Below are the code and all the weights of a small trained network. Each question names an input and a target symbol and asks about switching units off, where a switched-off unit gives its printed mean instead of its output.

import numpy as np


def w(rows, s, z=0):
    codes = np.array(rows[::2]) - 128.0
    scale = np.full(codes.shape[1], s)
    scale[-1] = z or s
    return codes * scale


def norm(h):
    return h / np.sqrt((h * h).mean(-1, keepdims=True) + 1e-5)


def f(y):
    return y / 2 * (1 + np.tanh(0.7978845608 * (y + 0.044715 * y**3)))


def softmax(a):
    e = np.exp(a - a.max(-1, keepdims=True))
    return e / e.sum(-1, keepdims=True)


def log_softmax(a):
    a = a - a.max(-1, keepdims=True)
    return a - np.log(np.exp(a).sum(-1, keepdims=True))


def net(x, mask):
    ids = ['βγηθμξσφω'.index(c) for c in x.split()]
    T = len(ids)
    res = E[ids] + P[:T]
    r = norm(res)
    for j in range(2):
        rows = slice(3 * j, 3 * j + 3)
        q, k, v = (r @ M[0][rows].T for M in (Q, K, V))
        z = softmax(np.where(np.tri(T) > 0, q @ k.T / 3**0.5, -1e9)) @ v
        o = O[0][rows]
        res = res + np.where(mask[j], z, o[:, -1]) @ o[:, :-1]
    y = f(norm(res) @ A[0][:, :-1].T + A[0][:, -1])
    res = res + np.where(mask[2:26], y, B[0][:, -1]) @ B[0][:, :-1]
    return log_softmax(norm(res)[-1] @ U[:, :-1].T + U[:, -1])


Q, K, V, O, A, B = {}, {}, {}, {}, {}, {}
E = w([
[186,137,78,180,139,33,157,84,136,116,143],'β',
[139,137,182,51,100,89,109,6,137,101,126],'γ',
[153,85,133,195,125,64,153,77,157,105,165],'η',
[85,95,92,109,117,117,192,112,59,104,183],'θ',
[85,101,122,116,48,37,186,124,90,92,123],'μ',
[184,95,39,94,107,146,173,194,144,128,183],'ξ',
[96,191,216,129,148,173,219,135,155,127,138],'σ',
[157,172,55,82,139,166,113,59,148,205,111],'φ',
[95,128,86,220,166,137,105,97,144,100,181],'ω',
],0.018)
P = w([
[137,8,122,134,171,190,111,107,83,155,91],'0',
[174,103,123,113,211,115,106,137,112,83,139],'1',
[183,119,144,104,167,101,102,156,138,68,126],'2',
[175,140,122,111,151,122,132,141,116,97,106],'3',
[163,143,112,125,136,121,135,139,106,104,111],'4',
[150,147,105,137,124,123,134,140,114,103,107],'5',
[136,141,106,136,127,127,143,131,122,108,123],'6',
[128,140,111,145,112,121,136,136,141,105,124],'7',
[118,137,118,136,102,116,138,120,145,113,134],'8',
[110,136,119,121,113,113,148,113,153,129,156],'9',
[103,140,122,124,105,117,138,118,159,132,175],'10',
[103,144,126,128,85,123,140,110,165,142,187],'11',
[124,88,135,124,97,99,170,100,154,143,152],'12',
],0.013)
Q[0] = w([
[109,97,171,54,121,85,123,98,40,71,83],'H1',
[87,95,149,131,147,101,171,219,123,130,149],'H1',
[137,139,195,1,127,170,113,205,87,152,75],'H1',
[151,116,75,126,94,80,181,133,114,41,179],'H2',
[100,120,94,16,62,132,192,211,143,113,148],'H2',
[54,93,62,13,26,153,183,212,50,88,100],'H2',
],0.0079)
K[0] = w([
[134,132,171,115,84,86,179,221,166,144,58],'H1',
[137,217,48,48,46,94,134,93,115,69,177],'H1',
[136,251,168,135,176,175,217,174,175,44,106],'H1',
[63,118,113,168,69,174,113,87,184,252,173],'H2',
[50,225,143,134,115,117,91,154,178,228,209],'H2',
[97,236,64,119,38,86,162,108,219,119,254],'H2',
],0.0077)
V[0] = w([
[50,115,118,176,74,90,73,178,138,140,130],'H1',
[96,145,219,136,119,184,102,142,142,127,178],'H1',
[113,221,59,84,157,95,127,127,120,98,128],'H1',
[80,121,113,133,149,70,106,28,94,96,87],'H2',
[90,191,255,94,122,120,168,136,115,168,118],'H2',
[93,219,153,183,191,225,97,158,178,97,115],'H2',
],0.0079)
O[0] = w([
[124,145,172,173,130,148,249,40,96,85,155,11],'H1',
[97,124,163,46,129,163,189,158,122,145,121,47],'H1',
[22,169,25,116,91,154,117,189,47,171,153,130],'H1',
[129,110,221,199,255,97,115,157,37,230,129,86],'H2',
[180,83,131,167,65,168,58,69,20,52,98,254],'H2',
[227,129,117,151,62,116,138,98,136,225,236,148],'H2',
],0.0075,0.0044)
A[0] = w([
[133,107,135,140,88,131,158,123,138,145,134,135],'N1',
[172,72,151,103,135,130,124,162,115,142,135,144],'N2',
[93,172,193,70,207,157,107,163,208,124,74,163],'N3',
[138,144,125,132,83,70,118,160,90,121,161,162],'N4',
[195,115,77,163,165,72,83,152,126,83,193,178],'N5',
[157,106,139,52,120,142,65,137,136,97,173,92],'N6',
[99,149,69,71,101,101,152,128,145,115,132,255],'N7',
[164,143,160,146,133,108,156,63,187,111,95,200],'N8',
[115,75,48,143,109,76,103,65,99,126,160,90],'N9',
[146,70,149,144,59,155,93,76,108,143,138,45],'N10',
[145,138,139,139,166,159,103,135,143,192,61,163],'N11',
[86,176,85,154,156,128,164,124,161,117,140,210],'N12',
[132,113,84,80,136,119,27,119,191,191,132,158],'N13',
[110,197,172,75,153,137,160,171,131,160,110,194],'N14',
[143,143,42,161,131,186,124,104,177,149,110,241],'N15',
[134,123,188,109,70,118,142,121,139,143,177,155],'N16',
[142,163,116,75,116,165,156,105,186,83,162,103],'N17',
[161,179,180,127,114,152,85,159,128,130,141,19],'N18',
[177,134,135,166,77,182,97,65,111,110,151,202],'N19',
[105,61,94,153,145,112,138,125,172,132,154,116],'N20',
[134,78,164,53,110,102,82,26,155,157,99,113],'N21',
[174,87,119,152,170,55,155,153,122,155,179,219],'N22',
[75,75,159,110,210,171,116,146,190,149,90,123],'N23',
[152,90,106,141,176,140,111,140,127,8,149,215],'N24',
],0.011,0.0024)
B[0] = w([
[107,196,36,148,139,159,123,147,131,125,175,156],'N1',
[86,105,107,126,108,104,150,127,157,65,95,141],'N2',
[112,108,124,130,159,124,208,139,61,221,189,196],'N3',
[185,149,147,143,183,194,127,95,113,153,156,178],'N4',
[123,116,76,146,4,195,141,108,156,53,135,190],'N5',
[121,104,162,168,188,74,106,86,85,115,116,166],'N6',
[164,124,196,121,145,162,134,152,198,129,114,178],'N7',
[129,119,121,67,155,144,67,135,76,131,135,164],'N8',
[183,115,150,104,175,84,44,104,146,82,119,193],'N9',
[61,137,98,156,147,140,189,118,182,219,177,200],'N10',
[156,103,187,97,112,102,100,178,204,117,138,140],'N11',
[159,78,131,70,117,106,93,128,120,110,60,166],'N12',
[124,172,220,165,214,112,152,103,90,81,87,153],'N13',
[194,115,150,122,151,49,63,62,123,45,101,172],'N14',
[76,113,212,129,159,85,176,21,65,136,117,162],'N15',
[55,158,106,138,128,177,125,158,109,103,102,192],'N16',
[147,92,112,200,141,118,109,132,85,170,96,185],'N17',
[26,131,103,149,122,125,165,111,114,101,61,160],'N18',
[186,120,105,72,141,96,112,162,186,133,183,246],'N19',
[102,155,43,119,127,109,147,150,121,64,39,149],'N20',
[117,251,226,105,253,79,77,117,107,117,39,151],'N21',
[60,180,132,148,88,245,118,141,79,170,165,167],'N22',
[236,210,91,91,45,154,62,118,155,93,143,171],'N23',
[91,83,163,96,79,94,140,68,108,205,96,182],'N24',
],0.0071,0.012)
U = w([
[148,109,57,178,169,34,75,211,166,155,116,121],'β',
[136,84,163,146,67,128,63,186,109,181,98,125],'γ',
[201,166,209,33,174,107,112,135,154,155,151,151],'η',
[101,114,54,2,78,113,83,119,71,195,80,52],'θ',
[74,85,158,186,177,60,190,82,32,133,128,192],'μ',
[112,94,96,58,106,75,208,137,223,85,82,125],'ξ',
[205,67,103,115,90,86,91,81,150,75,175,126],'σ',
[132,218,110,96,124,197,93,124,115,16,79,3],'φ',
[121,138,115,137,121,180,218,152,112,206,157,238],'ω',
],0.0081,0.0052)

Each question gives the input, a string of symbols that net reads in full, and the target symbol t.
The units are the heads (3 rows each of Q, K, V and O) and the neurons (one row each of A and B). Each row of codes is followed by its name. A weight is (code - 128) times the scale printed after its matrix; where a second scale follows, it is the last column's (O, A, B and U).
mask holds one flag per unit, heads first, then neurons. A switched-off unit (its flag False) gives its mean, the last column of its rows in O or B, instead of its output. The means were averaged over made-up inputs and are rounded, as every weight is.
A unit's drop is (log p(t) with every unit on - log p(t) with that unit switched off) / (log p(t) with every unit on - log p(t) with every unit switched off).
The circuit of an input: a set's keep is (log p(t) with only the set's units on - log p(t) with every unit switched off) / (log p(t) with every unit on - log p(t) with every unit switched off). Starting from the 12 units with the biggest drops (on a tie, the unit counted first), units are removed one at a time, each time the one whose removal leaves the highest keep (on an exact tie, the one counted first), for as long as the keep stays at least 0.8.
units of the circuit, in order: the units of the circuit, biggest drop first
k most important neurons: the k neurons with the biggest drops, biggest first
which heads matter: for each layer, one digit per head in row order, 1 if its drop is at least 0.15 and else 0, layers parted by /
input ω μ η σ φ μ σ σ θ φ μ β, target ω: units of the circuit, in order	[H2, N22]
input θ μ σ β σ ω, target θ: which heads matter	01
input η β ω σ μ ξ σ θ σ β θ ω, target η: units of the circuit, in order	[H2, N23, H1]
input φ β ω, target φ: 3 most important neurons	[N5, N23, N13]
input ξ σ β θ σ μ φ, target η: which heads matter	00
input ξ σ σ ω, target ξ: which heads matter	01
input ω μ φ σ σ, target μ: which heads matter	11
input μ μ σ ω β σ ω σ μ ξ ω σ θ, target ω: units of the circuit, in order	[H2, N22]
input φ β μ β, target φ: 2 most important neurons	[N5, N22]
input η σ θ ξ σ θ β, target η: which heads matter	11
input β ω μ σ μ φ μ μ, target φ: 3 most important neurons	[N3, N10, N22]
input ξ η σ γ ω η θ σ σ σ η β, target ξ: units of the circuit, in order	[H2]
input γ η β μ β σ ω ξ, target ω: which heads matter	01
input σ μ ξ μ η μ σ γ, target η: which heads matter	00
input σ ξ σ σ, target φ: which heads matter	11
input σ σ σ φ ξ σ σ σ σ σ γ, target η: which heads matter	01
input ω θ ξ, target ω: which heads matter	01
input η σ η, target η: which heads matter	11
input β ω σ β θ σ ξ μ σ σ ξ ω, target β: most important neuron	[N23]
input β γ σ θ φ, target η: units of the circuit, in order	[N11, H2]
input μ σ γ σ μ ω σ σ μ σ, target ω: which heads matter	01
input β σ β ω, target β: which heads matter	11
input μ β θ φ σ ω μ σ γ σ, target φ: 2 most important neurons	[N14, N3]
input μ β σ μ β μ ξ β σ σ σ, target ω: units of the circuit, in order	[H2, N9, H1, N14]
input φ σ σ σ μ σ β ω η σ μ ω, target φ: which heads matter	01
input μ β σ σ μ ω, target μ: 3 most important neurons	[N3, N24, N19]
input β η η, target β: 2 most important neurons	[N23, N3]
input γ μ θ σ θ ξ β θ, target ξ: most important neuron	[N7]
input γ γ σ σ μ σ θ μ ω, target γ: most important neuron	[N23]
